Below are the code and all the weights of a small trained network. Each question names an input and a target symbol and asks about switching units off, where a switched-off unit gives its printed mean instead of its output.

import numpy as np


def w(rows, s, z=0):
    codes = np.array(rows[::2]) - 128.0
    scale = np.full(codes.shape[1], s)
    scale[-1] = z or s
    return codes * scale


def f(y):
    return y / 2 * (1 + np.tanh(0.7978845608 * (y + 0.044715 * y**3)))


def softmax(a):
    e = np.exp(a - a.max(-1, keepdims=True))
    return e / e.sum(-1, keepdims=True)


def log_softmax(a):
    a = a - a.max(-1, keepdims=True)
    return a - np.log(np.exp(a).sum(-1, keepdims=True))


def net(x, mask):
    ids = ['ΓΘΠΣΦΨβμτ'.index(c) for c in x.split()]
    T = len(ids)
    res = E[ids] + P[:T]
    u = 0
    for l in range(3):
        r = res
        for j in range(2):
            rows = slice(2 * j, 2 * j + 2)
            q, k, v = (r @ M[l][rows].T for M in (Q, K, V))
            z = softmax(np.where(np.tri(T) > 0, q @ k.T / 2**0.5, -1e9)) @ v
            o = O[l][rows]
            res = res + np.where(mask[u + j], z, o[:, -1]) @ o[:, :-1]
        u += 2
        y = f(res @ A[l][:, :-1].T + A[l][:, -1])
        res = res + np.where(mask[u : u + 4], y, B[l][:, -1]) @ B[l][:, :-1]
        u += 4
    return log_softmax(res[-1] @ U[:, :-1].T + U[:, -1])


Q, K, V, O, A, B = {}, {}, {}, {}, {}, {}
E = w([
[97,185,172],'Γ',
[151,220,36],'Θ',
[131,137,20],'Π',
[88,131,165],'Σ',
[116,129,86],'Φ',
[239,125,83],'Ψ',
[97,212,120],'β',
[147,5,42],'μ',
[35,58,77],'τ',
],0.02)
P = w([
[118,166,21],'0',
[200,117,255],'1',
[78,53,18],'2',
[168,134,221],'3',
[77,50,15],'4',
[160,139,211],'5',
[79,56,21],'6',
[145,146,209],'7',
],0.0058)
Q[0] = w([
[88,84,42],'L0H1',
[41,169,59],'L0H1',
[19,172,95],'L0H2',
[137,253,254],'L0H2',
],0.0067)
K[0] = w([
[254,127,66],'L0H1',
[194,202,248],'L0H1',
[234,212,226],'L0H2',
[78,181,101],'L0H2',
],0.0054)
V[0] = w([
[137,142,160],'L0H1',
[71,37,77],'L0H1',
[14,122,52],'L0H2',
[210,255,167],'L0H2',
],0.0058)
O[0] = w([
[248,122,164,60],'L0H1',
[208,101,150,70],'L0H1',
[137,84,195,254],'L0H2',
[159,101,179,216],'L0H2',
],0.012,0.0018)
A[0] = w([
[218,84,92,150],'L0N1',
[129,90,136,252],'L0N2',
[209,214,158,130],'L0N3',
[123,76,1,80],'L0N4',
],0.0092,0.0042)
B[0] = w([
[78,90,94,188],'L0N1',
[200,161,13,166],'L0N2',
[7,154,117,181],'L0N3',
[131,88,233,255],'L0N4',
],0.012,0.0079)
Q[1] = w([
[52,46,102],'L1H1',
[201,3,199],'L1H1',
[143,121,63],'L1H2',
[249,129,242],'L1H2',
],0.0068)
K[1] = w([
[149,170,130],'L1H1',
[161,110,107],'L1H1',
[95,152,157],'L1H2',
[78,10,96],'L1H2',
],0.013)
V[1] = w([
[70,132,132],'L1H1',
[175,104,91],'L1H1',
[56,1,93],'L1H2',
[193,199,172],'L1H2',
],0.0073)
O[1] = w([
[3,198,244,253],'L1H1',
[149,95,175,43],'L1H1',
[76,157,162,190],'L1H2',
[104,27,105,17],'L1H2',
],0.0059,0.0023)
A[1] = w([
[239,13,151,62],'L1N1',
[208,53,188,221],'L1N2',
[2,91,126,241],'L1N3',
[107,191,139,252],'L1N4',
],0.0093,0.0027)
B[1] = w([
[65,143,207,168],'L1N1',
[123,224,91,165],'L1N2',
[132,2,123,254],'L1N3',
[153,131,66,201],'L1N4',
],0.0076,0.0093)
Q[2] = w([
[156,153,2],'L2H1',
[15,174,197],'L2H1',
[191,218,120],'L2H2',
[104,205,239],'L2H2',
],0.0079)
K[2] = w([
[254,75,163],'L2H1',
[130,110,187],'L2H1',
[235,191,171],'L2H2',
[33,187,146],'L2H2',
],0.0053)
V[2] = w([
[246,113,223],'L2H1',
[93,228,254],'L2H1',
[216,157,79],'L2H2',
[155,40,239],'L2H2',
],0.0052)
O[2] = w([
[63,1,139,3],'L2H1',
[146,203,118,51],'L2H1',
[157,80,117,9],'L2H2',
[198,134,181,182],'L2H2',
],0.0083,0.0047)
A[2] = w([
[18,162,156,129],'L2N1',
[148,62,149,3],'L2N2',
[211,199,122,221],'L2N3',
[197,156,2,195],'L2N4',
],0.0099,0.0034)
B[2] = w([
[88,205,109,246],'L2N1',
[199,122,160,149],'L2N2',
[190,172,245,155],'L2N3',
[245,188,119,254],'L2N4',
],0.011,0.005)
U = w([
[6,105,116,192],'Γ',
[96,76,137,197],'Θ',
[200,149,189,33],'Π',
[149,75,87,128],'Σ',
[139,113,198,207],'Φ',
[119,160,241,75],'Ψ',
[52,121,189,119],'β',
[86,141,103,175],'μ',
[32,159,176,2],'τ',
],0.014,0.0084)

Each question gives the input, a string of symbols that net reads in full, and the target symbol t.
The units are the heads (2 rows each of Q, K, V and O) and the neurons (one row each of A and B). Each row of codes is followed by its name. A weight is (code - 128) times the scale printed after its matrix; where a second scale follows, it is the last column's (O, A, B and U).
mask holds one flag per unit, layer by layer, with each layer's heads first. A switched-off unit (its flag False) gives its mean, the last column of its rows in O or B, instead of its output. The means were averaged over made-up inputs and are rounded, as every weight is.
A unit's drop is (log p(t) with every unit on - log p(t) with that unit switched off) / (log p(t) with every unit on - log p(t) with every unit switched off).
The circuit of an input: a set's keep is (log p(t) with only the set's units on - log p(t) with every unit switched off) / (log p(t) with every unit on - log p(t) with every unit switched off). Starting from the 12 units with the biggest drops (on a tie, the unit counted first), units are removed one at a time, each time the one whose removal leaves the highest keep (on an exact tie, the one counted first), for as long as the keep stays at least 0.8.
circuit, biggest first: the units of the circuit, biggest drop first
most important unit: the unit with the biggest drop
top k neurons: the k neurons with the biggest drops, biggest first
top k neurons in layer l: the k neurons of layer l with the biggest drops, biggest first
which heads matter: for each layer, one digit per head in row order, 1 if its drop is at least 0.15 and else 0, layers parted by /
input μ Θ Φ Θ μ β Ψ, target Ψ: circuit, biggest first : L0N4, L1N1, L1N3
input Θ Φ Θ τ, target Θ: most important unit : L2N4
input Ψ Γ μ μ Θ, target Ψ: which heads matter : 00 / 00 / 01
input Θ Ψ τ Σ Φ, target Φ: circuit, biggest first : L0N4, L2H2, L1N3
input μ μ Π, target Ψ: circuit, biggest first : L0N4, L2H2
input Ψ Φ μ τ Θ Θ Σ β, target Γ: top 3 neurons in layer 0 : L0N4, L0N3, L0N2
input Ψ Ψ β Π Γ, target μ: circuit, biggest first : L0N4, L1N1
input β β Θ Θ, target μ: top 3 neurons : L0N3, L0N4, L0N2
input μ Σ Γ Θ τ Θ β Ψ, target Σ: circuit, biggest first : L0N1, L0N4
input Σ Ψ Φ Ψ Θ, target Γ: top 2 neurons : L0N4, L0N2
input Φ Ψ β Γ μ, target Ψ: top 2 neurons in layer 0 : L0N4, L0N1
input Ψ Ψ Γ τ μ, target Φ: top 4 neurons : L0N4, L1N3, L0N1, L2N2
input Θ Φ Ψ, target Γ: top 3 neurons : L0N1, L1N1, L0N4
input Θ Θ Ψ Π Θ τ, target Θ: top 3 neurons : L2N4, L1N3, L0N2
input Ψ Ψ Γ, target μ: circuit, biggest first : L0N4, L0H2
input τ μ Σ, target Φ: circuit, biggest first : L0H1
input Θ Θ τ τ Σ, target Φ: top 4 neurons : L0N4, L0N3, L1N3, L2N1
input τ τ Ψ Θ Θ Γ, target τ: circuit, biggest first : L2N1, L1H2
input Ψ Ψ Θ Θ, target μ: top 2 neurons : L0N3, L0N2
input τ Ψ β Φ Ψ Φ, target Π: top neuron in layer 0 : L0N3
input β Ψ Π Φ β, target μ: top 4 neurons : L0N4, L0N2, L0N3, L0N1
input Ψ β Γ Ψ μ Γ, target τ: top 2 neurons : L0N4, L0N1
input μ μ Θ, target Ψ: which heads matter : 01 / 00 / 01
input Θ Ψ μ Θ Θ τ Θ Ψ, target Σ: top 3 neurons in layer 0 : L0N1, L0N3, L0N4
input Θ Γ Γ Ψ β, target μ: top 4 neurons : L0N4, L0N2, L0N3, L2N4
